[[128 132 132 114 138 122 118 125 128]
 [128 136 127 126 126 120 131 117 128]
 [128 126 126 121 143 121 123 122 128]
 [128 130 124 134 129 125 133 127 128]
 [128 147 124 129 117 126 129 127 128]
 [128 105 124 134 131 130 132 135 128]] --> 132

[[126 132 127 139 129 119 129 129 128 127 130 127 130 130]
 [133 130 127 131 128 122 128 128 128 126 127 126 130 130]
 [127 129 132 102 129 127 128 127 129 127 129 128 131 128]
 [129 122 129 123 129 127 128 127 128 130 128 126 129 126]
 [126 121 129 125 130 138 130 126 127 131 127 127 125 127]
 [128 128 124 130 128 132 130 129 127 132 125 128 125 130]
 [125 130 128 153 129 127 130 127 128 127 127 128 132 131]
 [128 128 122 133 128 128 128 129 128 130 131 128 127 127]] --> 132

[[139 134 133 132 130 139 135 140 134 138 140 136 130]
 [143 136 134 134 132 137 132 149 137 141 132 130 135]
 [137 139 131 132 130 138 133 136 135 137 136 132 133]
 [137 140 131 130 131 139 131 141 139 140 143 137 134]
 [137 134 132 132 130 138 132 137 132 139 136 132 130]
 [140 140 133 132 133 140 134 149 140 145 143 137 134]] --> 134

[[130 123 129 127 130 107 148 132 140 119 128 115 142 131]
 [133 131 128 118 129 120 150 136 125 122 127 105 128 135]
 [127 120 128 131 130 115 134 128 141 121 129 128 144 129]
 [127 127 128 128 129 128 128 128 126 127 127 128 131 129]
 [131 130 127 116 136 119 152 137 122 117 124 101 136 137]
 [130 124 125 122 138 110 151 134 132 112 123 107 150 137]
 [132 124 130 125 126 104 150 134 141 123 130 113 134 131]
 [125 124 123 126 142 128 134 129 126 113 121 121 154 135]
 [127 135 124 116 142 149 128 131 103 121 119 114 132 135]] --> 123

[[116 116 138 113 144 113 139 153 123 133 102 120]
 [117 117 137 114 143 114 138 151 123 132 103 121]
 [115 115 139 112 146 110 140 155 122 133  99 119]
 [119 119 138 119 142 112 136 148 125 130 105 121]
 [124 123 131 123 134 123 131 137 126 129 119 125]
 [117 117 136 113 142 115 138 150 123 133 104 121]
 [119 119 137 117 141 114 137 148 124 132 106 121]
 [121 121 135 120 139 116 135 143 125 130 111 122]
 [125 125 132 124 133 122 131 136 127 129 119 125]
 [118 118 137 117 142 113 137 149 124 131 105 121]
 [115 115 139 112 146 110 140 155 122 133  98 119]] --> 116

[[128 131 127 127 130 128 132 127 134 131 129 132 129 128 126 127]
 [129 134 125 141 130 128 110 124 139 131 133 136 134 128 125 143]
 [128 141 128 145 123 128 130 128 134 115 129 136 128 127 125 146]
 [128 138 129 133 123 128 146 130 132 116 126 133 124 127 125 133]
 [128 128 127 134 134 128 107 126 133 138 135 131 136 128 130 135]
 [127 122 129 114 136 128 132 129 128 143 130 126 131 128 131 113]
 [128 140 127 148 124 128 120 127 135 118 131 136 130 128 125 149]
 [128 138 129 140 124 128 132 129 132 118 129 133 128 127 127 141]
 [128 135 127 134 127 128 130 126 135 126 129 134 129 128 125 134]
 [128 135 130 136 126 128 133 131 129 120 129 131 128 128 129 137]
 [128 126 128 126 134 128 122 129 129 137 132 128 133 128 131 126]] --> 131

[[131 125 123 141 128 123 131 126]
 [145 142 122 131 141 112 121 116]
 [116 123 138 110 121 142 127 137]
 [118 123 135 117 122 139 129 135]
 [128 124 124 139 126 126 132 128]
 [125 118 122 148 123 127 137 130]
 [131 133 129 123 131 126 125 125]
 [111 120 140 108 118 147 129 140]
 [134 126 119 149 130 118 133 124]] --> 125

[[116 126 134 137 122 146 144 141 126 150 111 151 120]
 [136 102 114 149 151 139 109 136 103 136 148 141 143]
 [119 141 118 111 119 138 144 118 136 145 109 139 120]
 [131 147 124 114 125 118 143 128 149 120 115 119 116]
 [123 111 131 140 124 133 118 123 108 139 143 133 143]
 [113 150 136 112 110 124 133 117 153 130 111 134 111]
 [126 142 136 111 117 115 127 122 148 116 114 120 118]
 [132 112 134 141 130 136 120 137 112 138 139 136 135]
 [119 149 146 115 118 110 129 121 151 112 113 118 117]
 [145 120 143 115 134 101 107 111 125 102 148 103 145]] --> 126

[[109 132 129 133 127 128 130 125 134 132 129 130 128 141 128 121]
 [132 132 130 128 120 120 139 133 125 125 132 130 123 136 132 127]
 [122 127 124 131 115 134 128 130 133 126 132 144 132 155 117 112]
 [116 124 124 135 114 128 126 124 123 130 135 144 121 138 117 112]
 [135 129 128 129 119 120 139 135 129 125 133 130 126 138 132 125]
 [122 127 124 130 115 134 126 131 134 127 135 144 132 155 117 114]
 [109 131 129 134 127 130 130 125 134 131 129 130 128 143 126 119]
 [135 126 128 133 119 120 139 136 133 126 135 130 127 141 132 119]] --> 132
